k_532: [121 109  97 146 100 149 166 159  90  96 142]
k_516: [ 97 146 159 166 141  96 109 150 100  90 121]
k_482: [180 112 114 116 180 152 104 134  94 107 175]
k_269: [166 159 121 100 142 109  97 150  90 146  96]
order: [121  97 146 159 166 141  96 109 150 100  90]
k_516
order: [ 96 146  90 150  97 109 142 100 121 159 166]
k_269
order: [ 90  96  97 100 109 121 141 146 150 159 166]
k_516

k_35: [136 131 102 128 107 112 137 123 158 145 147 140 120 109 129 156 121 115
 136 110 126]
k_226: [127 119 117 108 125 143 144 142 119 120 129 126 106 161 121 106 113 133
 126 134 155]
k_325: [105 119 121 108 126 155 133 143 127 134 119 106 142 144 161 120 126 129
 117 113 125]
k_725: [161 132 136 161 155 137  98 151  88 117 131 166 135 157 108 102 138 126
 131  99 124]
order: [105 106 108 113 117 119 119 120 121 125 126 126 127 129 133 134 142 143
 144 155 161]
k_325
order: [106 106 108 113 117 119 119 120 121 125 126 126 127 129 133 134 142 143
 144 155 161]
k_226

k_410: [100 161 138 130 147]
k_292: [130 161 138 101 147]
k_664: [119 121 138 130 125]
k_958: [134 162 127 123 137]
k_32: [ 97 141 138 122 170]
k_37: [127 137 134 122 162]
order: [147 101 138 161 130]
k_292
order: [100 130 138 147 161]
k_410
order: [162 134 127 122 137]
k_37
order: [170 122 138 141  97]
k_32

k_436: [120 124  96 113 121 134 164 127 138 100  86 117 102]
k_785: [138 121 151 155 136 104  90 177 165 115 118 114 109]
k_287: [114 152 123 171 117 150 109 121 122 144 162 173 151]
k_65: [131 118 152 136 139 146 114 116 104 158 147 160 162]
k_734: [112 133 107 109 107 147 158  99 111 128 129 121 129]
k_991: [135 118 129 162 115 105 116 139 117 111 127 135 109]
k_856: [139 120 109 118 146 129 152 110 112 112 109 143 129]
k_247: [150 117 151 109 123 144 151 121 162 171 114 122 173]
k_168: [126 135 111 118 116 139 162 129 109 105 117 115 135]
order: [144 114 121 123 152 117 150 162 151 171 109 122 173]
k_287
order: [109 135 127 111 117 139 116 105 115 162 129 118 135]
k_991
order: [115 117 118 109 129 139 135 116 162 126 105 135 111]
k_168

k_144: [ 84 156 104 154 149]
k_103: [164 173  94  99 117]
k_987: [112 131 142 125 116]
k_40: [153 113 131 110 126]
k_663: [148 131 105 124 143]
k_321: [104  84 156 154 148]
order: [154 156 148 104  84]
k_321
order: [149  84 156 104 154]
k_144
order: [148 104  84 156 154]
k_321
order: [154 156  84 104 149]
k_144
order: [116 125 142 131 112]
k_987

k_985: [127 124 135 132 127 170 118 129 133 130 131 128 132 128 119 137 125]
k_890: [127 118 130 127 137 132 133 119 125 129 132 131 124 170 135 128 128]
k_943: [127 124 137 131 127 135 130 125 128 133 129 119 127 132 170 118 132]
k_213: [128 125 127 136 126 128 132 133 108 133 118 140 121 112 144 131 136]
k_864: [118 118 136 128 132 135 125 132 133 115 129 154 127 111 127 129 127]
order: [132 118 170 132 127 119 129 133 128 125 130 135 127 131 137 124 127]
k_943
order: [127 129 127 111 127 154 129 115 133 132 125 135 132 128 136 118 118]
k_864
order: [125 128 133 129 119 127 132 170 118 132 127 124 137 131 127 135 130]
k_943

k_474: [130 159 108 133  92  99 167 146 101]
k_840: [136 155 131 124 106 166 133 136 152]
k_54: [141  98 152 169  92 131 108 134 109]
k_131: [ 92 146 130 133 167 159 102 108  99]
order: [101 146 167  99  92 133 108 159 130]
k_474
order: [152 136 133 166 106 124 131 155 136]
k_840
order: [167 108 159 146  92 133  99 101 130]
k_474
order: [102 108  99  92 146 130 133 167 159]
k_131

k_830: [108 115 140 143 111 109 109 130 113 128 138 136 135 138 116 113 111 146
 134 143 117 110 148 137]
k_558: [113 116 109 138 137 117 139 108 130 115 134 148 109 143 128 110 136 111
 146 111 113 143 135 140]
k_173: [108 109 109 128 117 135 137 140 111 111 143 138 110 146 138 113 148 137
 115 130 134 143 112 116]
k_756: [143 130 112 115 117 140 113 146 111 138 109 116 108 110 136 137 109 135
 138 148 111 128 134 143]
order: [111 128 134 143 143 130 112 115 117 140 113 146 111 138 109 116 108 110
 136 137 109 135 138 148]
k_756
order: [111 111 109 140 143 137 138 116 143 148 110 128 109 117 135 146 113 130
 115 136 113 138 108 134]
k_830
order: [108 109 109 110 111 111 112 113 115 116 117 128 130 134 135 136 137 138
 138 140 143 143 146 148]
k_756
order: [146 138 143 116 111 134 109 140 108 111 109 130 138 135 110 136 148 113
 128 143 115 137 113 117]
k_830
order: [137 148 110 117 143 134 146 111 113 116 138 135 136 138 128 113 130 109
 109 111 143 140 115 108]
k_830
order: [143 134 128 111 148 138 135 109 137 136 110 108 116 109 138 111 146 113
 140 117 115 112 130 143]
k_756

k_340: [107 144  82 100 127 111]
k_899: [116 120 121 113  94 131]
k_179: [131 113 116  94 159 119]
k_378: [131 114  94 159 119 116]
k_485: [116 120  94 121 113 130]
order: [159 116 114 131  94 119]
k_378
order: [130 120  94 113 116 121]
k_485
order: [113  94 131 116 120 121]
k_899
order: [121 120  94 116 130 113]
k_485
order: [113 116  94 131 159 119]
k_179
order: [131 116 120 121 113  94]
k_899

k_221: [124 134 132 129 121 122 130 138 122 134 135 134 140 133 122 172 125 135
 132 125 137 136 134 127 124]
k_670: [111 127 123 133 113 132 127 133 119 132 132 134 134 131 111 127 123 138
 131 123 130 138 137 130 110]
k_487: [115 128 128 130 129 144 128 124 142 126 137 127 128 128 129 122 138 125
 122 134 127 128 145 129 125]
k_318: [134 114 123 140 135 137 128 118 110 123 142 141 119 130 136 122 130 119
 124 113 117 146 146 129 134]
k_842: [119 132 128 121 115 123 131 132 141 132 121 118 132 131 111 128 123 145
 130 138 132 117 118 127 117]
k_512: [128 120 131 136 127 131 129 123 108 124 138 144 124 119 125 116 126 133
 126 113 121 144 142 128 128]
k_942: [138 128 129 125 137 126 128 124 129 122 127 128 122 130 144 145 134 115
 125 130 127 128 128 128 142]
k_460: [127 130 115 125 127 128 130 122 129 128 128 138 126 144 142 125 122 134
 137 145 128 128 128 124 128]
k_326: [128 134 144 128 142 145 137 130 122 124 137 129 126 122 127 129 125 128
 128 129 128 127 128 125 115]
k_887: [138 128 126 127 129 128 137 134 122 130 124 115 146 128 122 130 128 128
 127 125 144 128 129 125 142]
order: [110 111 111 113 119 123 123 123 127 127 127 130 130 131 131 132 132 132
 133 133 134 134 137 138 138]
k_670
order: [142 128 128 128 127 130 125 115 134 145 144 130 122 128 127 122 129 124
 128 126 137 125 129 128 138]
k_942
order: [125 137 126 128 124 129 122 127 128 122 130 144 145 134 115 125 130 127
 128 128 128 142 138 128 129]
k_942
order: [146 129 134 134 114 123 140 135 137 128 118 110 123 142 141 119 130 136
 122 130 119 124 113 117 146]
k_318
order: [124 124 134 132 129 121 122 130 138 122 134 135 134 140 133 122 172 125
 135 132 125 137 136 134 127]
k_221
order: [134 115 125 130 127 128 128 128 142 138 128 129 125 137 126 128 124 129
 122 127 128 122 130 144 145]
k_942
order: [144 130 128 129 137 128 122 128 142 128 128 129 126 127 127 124 125 138
 129 125 122 128 145 134 115]
k_487

k_713: [132 125 122 135 125 124 118 106 122 130 148 122]
k_533: [120 121 144 130 147 116 129 128 135 136 129 131]
k_984: [132 125 125 106 122 118 130 124 149 122 122 134]
k_652: [125 122 122 132 122 148 134 124 106 130 125 118]
k_766: [131 135 128 128 129 120 136 130 144 116 121 147]
order: [148 135 106 130 122 125 132 122 124 122 125 118]
k_713
order: [131 120 121 144 130 147 116 129 128 135 136 129]
k_533
order: [106 118 122 122 122 124 125 125 130 132 135 148]
k_713
order: [118 125 130 106 124 134 148 122 132 122 122 125]
k_652
order: [124 132 118 148 134 106 122 122 122 130 125 125]
k_652

k_894: [ 75  82 144 109]
k_839: [ 75  82 144 112]
k_743: [ 82 144  75 108]
order: [112  82  75 144]
k_839
order: [144  75 109  82]
k_894

k_981: [138 128 126 137  94 173]
k_612: [132 151 107 146 124 170]
k_922: [109 124 152 136 149 120]
k_653: [130 133 154 130 111 168]
k_240: [126 138 174 128  94 137]
k_390: [136 156 120 150 124 152]
k_550: [136 109 120 150 124 152]
order: [137  94 128 174 138 126]
k_240
order: [170 107 124 151 146 132]
k_612
order: [ 94 126 128 137 138 173]
k_981
order: [ 94 173 137 128 126 138]
k_981
order: [170 124 146 107 151 132]
k_612
order: [173 138 128 126 137  94]
k_981
order: [136 150 152 120 124 109]
k_550

k_970: [154 114 105 142 171 143  99]
k_906: [171 155 141 143 100 115 105]
k_285: [156 114 144 155 105 128 101]
k_457: [150 113 143 155 105 129 104]
k_816: [151 114 143 155 105 129 103]
k_806: [178 102 104 164 124 108 137]
k_832: [125 136 162 107 104 178 103]
k_180: [171 155 142 143  99 114 105]
k_98: [137 108 177 102 124 104 164]
k_812: [171 155 140 145 100 116 105]
k_405: [178 103 105 162 125 107 136]
order: [136 178 103 105 162 125 107]
k_405
order: [137 108 124 164 104 102 178]
k_806
order: [105 114  99 143 142 155 171]
k_180

k_148: [148  89  88  93 121 111 144  93  89 136 118 164 150 140  89  91 166 120
 122 112 114 128 145 131 148 123 117 136 116 136 141 113 159 139 144 132
 152 136 102 141 137 163 115 123 166 137 127]
k_373: [108 107 117 139 111 159 139 148 113 101 157 166 110 152  95 105 129 123
 116 153 152 131 110 112 127 165 120 126  92 163 123 124 122 147 129 126
 113 160 123 150 112 137  95 142 100  93 105]
k_617: [108 107 117 139 111 159 139 148 113 101 157 166 110 152  95 105 129 123
 116 153 152 131 110 112 127 165 120 126  92 163 123 124 122 147 129 126
 113 160 123  95 126 123 130 144 100  89 101]
k_139: [114 156 134 159 117  97 103 161 159 132  99 111 162 120 136 158 127 103
 157 138 114 127 120  97  93 142  96 100 151  95 104 167 112  97  93  89
 165 100 155 118 131 168 159 147 115 109 145]
k_90: [159 113 139 144 110 124 110 139 149  95 127 129 131 129 126 160 123 153
 123 126 157 112  92 101 111 166  89 120 123 105 165 123 130 101 152  95
 108 126 147 116 117 107 113 100 163 122 152]
order: [110 157 120 139 139 126 122 117 165 163 100 101 129 105 111 149 126 131
 130 123 152 123 116  92 147 123 108 152 123 144  89 101 112 160 124 113
 113  95 110 107 126 159 127 166 129 153  95]
k_90
order: [ 89  92  95  95 100 101 101 105 107 108 110 110 111 112 113 113 116 117
 120 122 123 123 123 123 124 126 126 126 127 129 129 130 131 139 139 144
 147 148 152 152 153 157 159 160 163 165 166]
k_617

k_716: [123 145 145 136 113 127 113 122]
k_44: [129 122 128 133 122 104  92 139]
k_466: [108 103 112 143 175 136 134 134]
k_253: [138 120 156 136 145  99 113 116]
k_857: [129 126 116 137 163 138 133 110]
k_624: [129 122 128 133 142 130 119 140]
k_802: [127 113 123 136 141 130 124 135]
k_261: [127 113 123 136 146 122 113 145]
k_265: [ 99 102 147 110 116 112 122 106]
k_684: [124 112 110 122 116 102  98 147]
k_597: [106 112 110 122 116 102  98 147]
order: [ 98 110 122 116 147 106 112 102]
k_597
order: [110 116 126 129 133 137 138 163]
k_857
order: [145 113 122 146 136 123 113 127]
k_261

k_658: [ 98 101 100 111 111 120 108 123 114 109  99 137 108 118 113 122 122 132
 110 110 104  97 115 134 119 109 111  99 117]
k_79: [138 132 128 135 133 133 132 133 138 127 131 130 133 135 137 130 133 133
 135 133 135 134 131 135 134 129 136 130 131]
k_25: [134 135 131 133 129 133 135 135 133 133 132 138 135 130 135 137 132 130
 128 133 127 133 132 138 136 134 131 130 131]
k_385: [126 137 126 109 119 107 102 113 137  96 136 130 110 129 126 110 127 137
 108  97 125  92 104 118 114 111 115 125 113]
k_968: [127  92 111 136 114 119 110 126 107 109 125 108  97 137 117 130 126 113
 125 137 102 129 104 126 110  96 115 137 113]
k_449: [128 128 126 129 129 131 128 132 129 129 127 133 129 128 130 132 129 129
 125 128 124 129 131 133 131 130 130 126 128]
k_815: [137 117 125 126 111 130 115 110  96 137 125 113 107 126  97 102 119 109
 127 113 126 137 104  93 114 108 129 110 136]
order: [131 134 135 131 133 129 133 135 135 133 133 132 138 135 130 135 137 132
 130 128 133 127 133 132 138 136 134 131 130]
k_25
order: [ 93  96  97 102 104 107 108 109 110 110 111 113 113 114 115 117 119 125
 125 126 126 126 127 129 130 136 137 137 137]
k_815
order: [128 128 128 126 129 129 131 128 132 129 129 127 133 129 128 130 132 129
 129 125 128 124 129 131 133 131 130 130 126]
k_449
order: [113 137 115  96 110 126 104 129 102 137 125 113 126 130 117 137  97 108
 125 109 107 126 110 119 114 136 111  92 127]
k_968

k_726: [114 115 122 143 124 125 105 145 147 143 135 127 127 130 121 109 124 124
 119 118 127 143]
k_740: [127 143 119 105 121 124 143 130 127 122 118 114 127 115 123 109 145 125
 135 143 147 124]
k_845: [132 138 137 153 160 139 142 127 126 121 136 138 121 159 128 126 142 124
 101 140 133 127]
k_774: [147 111 149 161 138 124 114 142 139 131 145 167 119 148 147 142 116 141
 110 113 101 143]
k_727: [133 120 137 114 115 114 124 137 141 130 143 132 136 112 134 128 119 151
 106 119 120 152]
k_462: [131 146 133 118 127 124 153 138 143 127 136 122 138 121 132 108 146 142
  78 146 149 143]
k_924: [124 136 128 123 155 120 143 115 124 114 124 126 117 143 119 106 139 139
 117 136 133 119]
k_227: [160 127 133 159 142 139 126 138 121 142 136 153 127 140 101 128 126 137
 122 138 132 124]
k_283: [135 140 121 129 140 138 137 136 123 126 118 139 117 136 130 129 142 105
 155 138 138 116]
k_620: [134 133 119 145 125 154 117 137 122 133 114 136 117 136 130 134 135  82
 148 140 128 112]
order: [124 127 143 119 105 121 124 143 130 127 122 118 114 127 115 123 109 145
 125 135 143 147]
k_740
order: [145 124 127 121 118 122 119 143 109 130 135 147 127 143 124 115 125 105
 127 124 114 143]
k_726
order: [127 121 142 136 127 121 140 132 137 153 124 126 101 142 138 133 139 160
 159 138 126 128]
k_845

k_323: [120 121 129 137 125 129 125 126 125]
k_143: [129 120 136 125 134 126 120 125 125]
k_895: [120 125 129 129 137 126 125 125 120]
order: [126 121 120 125 129 125 129 125 137]
k_323
order: [120 120 125 125 125 126 129 129 137]
k_895
order: [129 125 126 125 120 121 129 137 125]
k_323
order: [121 129 137 125 129 125 126 125 120]
k_323
order: [125 120 121 129 137 125 129 125 126]
k_323
order: [125 126 125 120 137 125 129 129 120]
k_895

